Below is a small trained network, with its code and all its weights. Each question gives an input and a class and asks what happens when units are switched off, that is, made to give their printed mean instead of their output.

import numpy as np


def w(rows, s, z=0):
    codes = np.array(rows[::2]) - 128.0
    scale = np.full(codes.shape[1], s)
    scale[-1] = z or s
    return codes * scale


def f(y):
    return y / 2 * (1 + np.tanh(0.7978845608 * (y + 0.044715 * y**3)))


def log_softmax(a):
    a = a - a.max(-1, keepdims=True)
    return a - np.log(np.exp(a).sum(-1, keepdims=True))


def net(x, mask):
    res = np.array(x, float).reshape(1, 8) / 4 @ E
    y = f(res @ A[0][:, :-1].T + A[0][:, -1])
    res = res + np.where(mask, y, B[0][:, -1]) @ B[0][:, :-1]
    return log_softmax(res[-1] @ U[:, :-1].T + U[:, -1])


A, B = {}, {}
E = w([
[120,88,119,97,88],'x0',
[1,158,91,153,99],'x1',
[120,96,123,106,104],'x2',
[131,134,123,125,116],'x3',
[94,30,107,44,33],'x4',
[63,107,195,8,241],'x5',
[135,135,129,128,134],'x6',
[129,136,128,134,129],'x7',
],0.0062)
A[0] = w([
[136,196,138,138,191,213],'N0',
[220,95,180,102,129,105],'N1',
[159,177,122,203,188,93],'N2',
[143,146,92,207,87,164],'N3',
[176,194,201,174,150,162],'N4',
[152,71,79,228,108,18],'N5',
[142,137,86,156,91,36],'N6',
[11,162,110,154,107,28],'N7',
[155,191,119,110,87,1],'N8',
[94,93,111,139,91,43],'N9',
],0.011,0.0039)
B[0] = w([
[178,102,85,65,79,250],'N0',
[169,148,169,236,61,221],'N1',
[75,125,122,173,115,239],'N2',
[230,128,48,85,104,247],'N3',
[82,97,85,150,99,254],'N4',
[194,66,203,13,183,197],'N5',
[199,70,131,124,202,153],'N6',
[196,162,254,197,156,191],'N7',
[149,64,193,108,187,116],'N8',
[116,106,135,162,126,145],'N9',
],0.0081,0.0054)
U = w([
[122,167,124,90,93,210],'0',
[114,106,107,126,159,206],'1',
[125,155,118,92,122,176],'2',
[145,132,223,212,150,72],'3',
[121,136,96,90,155,115],'4',
[161,91,130,50,248,3],'5',
[72,91,75,156,114,64],'6',
],0.011,0.0052)

Each question gives the input, the list of numbers given to net, and the class t.
The units are the neurons (one row each of A and B). Each row of codes is followed by its name. A weight is (code - 128) times the scale printed after its matrix; where a second scale follows, it is the last column's (A, B and U).
mask holds one flag per neuron, in row order. A switched-off neuron (its flag False) gives its mean, the last column of its row in B, instead of its output. The means were averaged over made-up inputs and are rounded, as every weight is.
A unit's drop is (log p(t) with every unit on - log p(t) with that unit switched off) / (log p(t) with every unit on - log p(t) with every unit switched off).
The circuit of an input: a set's keep is (log p(t) with only the set's units on - log p(t) with every unit switched off) / (log p(t) with every unit on - log p(t) with every unit switched off). Starting from all 10 units, units are removed one at a time, each time the one whose removal leaves the highest keep (on an exact tie, the one counted first), for as long as the keep stays at least 0.8.
units of the circuit, in order: the units of the circuit, biggest drop first
most important unit: the unit with the biggest drop
k most important neurons: the k neurons with the biggest drops, biggest first
drop when u is switched off: that unit's drop, to one decimal
input [5,5,-2,-1,6,-8,-2,7], class 5: 2 most important neurons : (N5 N6)
input [2,8,0,-5,-3,-1,0,-5], class 3: units of the circuit, in order : (N7)
input [3,5,3,-3,-1,2,-6,-3], class 3: units of the circuit, in order : (N7 N3)
input [-5,-4,-3,-5,-8,3,-3,-4], class 6: units of the circuit, in order : (N4 N2 N7)
input [4,-8,-1,8,1,6,-2,-5], class 3: 3 most important neurons : (N1 N3 N0)
input [5,8,1,-8,-8,7,-2,-3], class 3: 3 most important neurons : (N7 N3 N5)
input [-2,-2,2,0,-8,-7,-1,2], class 6: 3 most important neurons : (N4 N2 N7)
input [3,8,7,7,-2,-4,1,2], class 3: 2 most important neurons : (N7 N0)
input [0,-6,-4,8,-7,8,6,5], class 4: 3 most important neurons : (N0 N7 N4)
input [1,3,-7,-4,-7,-8,7,-3], class 5: units of the circuit, in order : (N5 N3)
input [2,1,0,3,0,-5,-3,2], class 5: 2 most important neurons : (N5 N1)
input [-5,-7,0,-8,-8,7,-1,-8], class 2: 2 most important neurons : (N0 N7)
input [-3,-7,-1,-4,4,2,-5,1], class 3: 3 most important neurons : (N1 N3 N0)
input [0,-8,7,-7,0,-2,6,-7], class 3: units of the circuit, in order : (N1)
input [-4,8,-2,-4,0,-5,8,0], class 3: 2 most important neurons : (N7 N0)
input [-6,8,-6,7,3,6,4,3], class 3: drop when N3 is switched off : 0.2
input [0,-3,1,-6,-6,-8,-1,0], class 5: drop when N3 is switched off : 0.2
input [-3,0,-6,-3,-1,-8,7,4], class 5: drop when N5 is switched off : 0.6
input [-4,2,-1,5,3,-8,-2,-5], class 5: drop when N1 is switched off : 0.1
input [2,-8,5,-7,6,1,-2,6], class 3: most important unit : N1
